Below is a small trained network, with its code and all its weights. Each question gives an input and a target symbol and asks what happens when units are switched off, that is, made to give their printed mean instead of their output.

import numpy as np


def w(rows, s, z=0):
    codes = np.array(rows[::2]) - 128.0
    scale = np.full(codes.shape[1], s)
    scale[-1] = z or s
    return codes * scale


def norm(h):
    return h / np.sqrt((h * h).mean(-1, keepdims=True) + 1e-5)


def f(y):
    return y / 2 * (1 + np.tanh(0.7978845608 * (y + 0.044715 * y**3)))


def softmax(a):
    e = np.exp(a - a.max(-1, keepdims=True))
    return e / e.sum(-1, keepdims=True)


def log_softmax(a):
    a = a - a.max(-1, keepdims=True)
    return a - np.log(np.exp(a).sum(-1, keepdims=True))


def net(x, mask):
    ids = ['ΓΘαβδεζημπστψ'.index(c) for c in x.split()]
    T = len(ids)
    res = E[ids] + P[:T]
    q, k, v = (norm(res) @ M[0].T for M in (Q, K, V))
    z = softmax(np.where(np.tri(T) > 0, q @ k.T / 4**0.5, -1e9)) @ v
    res = res + np.where(mask[0], z, O[0][:, -1]) @ O[0][:, :-1]
    y = f(norm(res) @ A[0][:, :-1].T + A[0][:, -1])
    res = res + np.where(mask[1:13], y, B[0][:, -1]) @ B[0][:, :-1]
    return log_softmax(norm(res)[-1] @ U[:, :-1].T + U[:, -1])


Q, K, V, O, A, B = {}, {}, {}, {}, {}, {}
E = w([
[81,187,168,69,144,153,95,141,172],'Γ',
[133,185,155,62,87,66,99,222,156],'Θ',
[94,170,150,162,109,146,85,142,86],'α',
[175,127,117,79,87,109,108,84,110],'β',
[107,150,123,152,151,160,112,133,54],'δ',
[61,114,174,69,187,113,159,248,177],'ε',
[126,18,159,191,155,102,110,166,92],'ζ',
[84,109,110,63,117,121,189,129,73],'η',
[99,106,130,43,153,114,224,163,134],'μ',
[205,62,126,127,119,197,162,173,131],'π',
[138,192,195,156,111,78,189,123,151],'σ',
[155,175,99,167,78,111,180,175,100],'τ',
[99,126,149,167,176,175,135,168,185],'ψ',
],0.016)
P = w([
[217,190,96,35,237,139,51,165,83],'0',
[183,148,168,17,157,190,74,158,33],'1',
[159,138,179,31,137,207,81,154,38],'2',
[143,136,185,42,123,208,103,140,46],'3',
[113,131,185,66,105,218,94,128,61],'4',
[94,124,178,72,83,217,104,128,86],'5',
[72,115,177,95,65,217,105,117,103],'6',
[49,100,169,114,54,215,124,107,127],'7',
[28,101,163,127,33,217,129,101,149],'8',
[3,96,147,149,8,225,135,92,173],'9',
],0.0057)
Q[0] = w([
[105,108,153,112,105,104,141,121,112],'head 1',
[85,178,136,130,127,108,136,93,130],'head 1',
[112,129,24,156,152,108,123,127,138],'head 1',
[124,150,56,144,216,3,81,73,147],'head 1',
],0.014)
K[0] = w([
[163,62,150,139,101,99,184,137,152],'head 1',
[186,81,137,120,139,137,52,176,66],'head 1',
[141,164,152,40,204,109,44,107,160],'head 1',
[176,154,146,2,205,82,64,146,47],'head 1',
],0.0081)
V[0] = w([
[35,140,173,66,185,172,144,103,145],'head 1',
[137,43,212,152,183,62,70,207,69],'head 1',
[147,81,166,180,175,253,114,91,237],'head 1',
[194,145,213,120,139,28,149,124,192],'head 1',
],0.0061)
O[0] = w([
[163,151,62,81,254,123,148,57,161,36],'head 1',
[75,73,107,198,126,87,83,114,230,251],'head 1',
[164,46,195,32,179,123,60,173,94,254],'head 1',
[65,130,142,138,63,225,137,81,204,22],'head 1',
],0.0073,0.0017)
A[0] = w([
[147,178,223,179,119,139,110,140,75,108],'neuron 1',
[189,19,96,109,133,82,75,183,167,127],'neuron 2',
[155,68,186,131,120,184,230,196,175,35],'neuron 3',
[133,9,141,155,48,106,150,125,127,113],'neuron 4',
[251,210,70,193,163,180,129,197,184,149],'neuron 5',
[120,208,188,154,178,179,119,191,157,195],'neuron 6',
[94,224,44,130,115,120,108,116,151,96],'neuron 7',
[146,32,18,102,127,150,160,48,112,98],'neuron 8',
[207,171,185,102,107,2,119,155,183,19],'neuron 9',
[110,170,181,89,99,40,144,135,254,2],'neuron 10',
[189,70,204,84,153,175,94,165,119,96],'neuron 11',
[136,99,55,99,72,255,94,163,132,146],'neuron 12',
],0.0075,0.003)
B[0] = w([
[116,116,140,112,153,116,202,103,161,173],'neuron 1',
[126,141,75,162,84,23,137,155,121,211],'neuron 2',
[189,102,117,110,84,67,89,83,159,210],'neuron 3',
[50,152,62,137,158,187,180,108,197,178],'neuron 4',
[133,34,196,56,86,182,202,108,87,152],'neuron 5',
[123,57,196,130,99,108,173,144,107,184],'neuron 6',
[128,186,61,184,126,129,38,115,168,143],'neuron 7',
[56,125,128,165,226,60,45,2,75,147],'neuron 8',
[156,165,181,101,198,196,93,41,167,149],'neuron 9',
[106,97,98,137,246,181,111,80,45,160],'neuron 10',
[85,201,138,206,45,111,152,29,110,253],'neuron 11',
[164,98,172,98,163,91,42,116,103,203],'neuron 12',
],0.0064,0.0079)
U = w([
[72,123,192,100,98,203,104,50,176,95],'Γ',
[170,227,120,72,111,136,51,175,179,121],'Θ',
[91,164,156,153,16,39,132,154,84,138],'α',
[125,224,49,117,91,107,80,47,121,17],'β',
[143,134,127,203,159,180,82,143,26,3],'δ',
[142,75,135,140,150,117,115,228,197,124],'ε',
[66,67,99,200,157,119,118,123,168,126],'ζ',
[66,132,29,88,142,133,134,113,59,117],'η',
[164,128,67,30,132,86,198,143,216,103],'μ',
[255,67,70,135,96,155,79,101,95,160],'π',
[117,198,127,168,177,92,198,47,152,154],'σ',
[149,156,128,145,57,218,212,178,138,149],'τ',
[165,59,206,78,117,81,117,85,67,172],'ψ',
],0.0091,0.0048)

Each question gives the input, a string of symbols that net reads in full, and the target symbol t.
The units are the heads (4 rows each of Q, K, V and O) and the neurons (one row each of A and B). Each row of codes is followed by its name. A weight is (code - 128) times the scale printed after its matrix; where a second scale follows, it is the last column's (O, A, B and U).
mask holds one flag per unit, heads first, then neurons. A switched-off unit (its flag False) gives its mean, the last column of its rows in O or B, instead of its output. The means were averaged over made-up inputs and are rounded, as every weight is.
A unit's drop is (log p(t) with every unit on - log p(t) with that unit switched off) / (log p(t) with every unit on - log p(t) with every unit switched off).
The circuit of an input: a set's keep is (log p(t) with only the set's units on - log p(t) with every unit switched off) / (log p(t) with every unit on - log p(t) with every unit switched off). Starting from the 12 units with the biggest drops (on a tie, the unit counted first), units are removed one at a time, each time the one whose removal leaves the highest keep (on an exact tie, the one counted first), for as long as the keep stays at least 0.8.
circuit, biggest first: the units of the circuit, biggest drop first
most important unit: the unit with the biggest drop
top k neurons: the k neurons with the biggest drops, biggest first
drop when u is switched off: that unit's drop, to one decimal
input σ π σ Θ σ Θ, target Γ: circuit, biggest first => (head 1; neuron 10)
input Θ ψ π π Θ σ δ μ α, target ψ: circuit, biggest first => (neuron 11; head 1)
input τ π σ π δ π π Θ, target ψ: most important unit => neuron 9
input α π β μ π μ σ σ, target Γ: circuit, biggest first => (neuron 9; neuron 2)
input β π ψ Γ, target ψ: top 2 neurons => (neuron 4; neuron 6)
input ε η π τ Θ Θ σ μ β, target β: circuit, biggest first => (head 1; neuron 6)
input π μ π β β, target α: top 2 neurons => (neuron 2; neuron 11)
input α α δ ε η μ η δ, target η: circuit, biggest first => (head 1; neuron 11)
input β τ μ Γ, target α: top 2 neurons => (neuron 6; neuron 4)
input η ζ σ τ π ζ, target ζ: top 2 neurons => (neuron 4; neuron 11)
input π π δ, target α: top 3 neurons => (neuron 11; neuron 10; neuron 9)
input π π π ζ π σ μ σ η, target Γ: top 2 neurons => (neuron 2; neuron 10)
input π π ζ σ δ σ α ζ α δ, target δ: circuit, biggest first => (neuron 4; neuron 11; neuron 3)
input η π π σ π π π σ, target ψ: top neuron => (neuron 6)
input η π η π μ, target α: top 3 neurons => (neuron 11; neuron 12; neuron 10)
input η τ π Γ π η σ π, target Γ: top 3 neurons => (neuron 2; neuron 4; neuron 8)
input ψ π μ α σ π μ ε ψ π, target ψ: drop when neuron 11 is switched off => 0.1
input σ ζ α μ σ, target ζ: drop when neuron 12 is switched off => 0.0
input σ Θ σ ζ τ σ Γ, target α: drop when neuron 6 is switched off => 0.5
input π π η η π π τ ψ, target α: top 3 neurons => (neuron 11; neuron 10; neuron 9)
input σ π ζ σ σ π π π δ, target ψ: most important unit => neuron 4
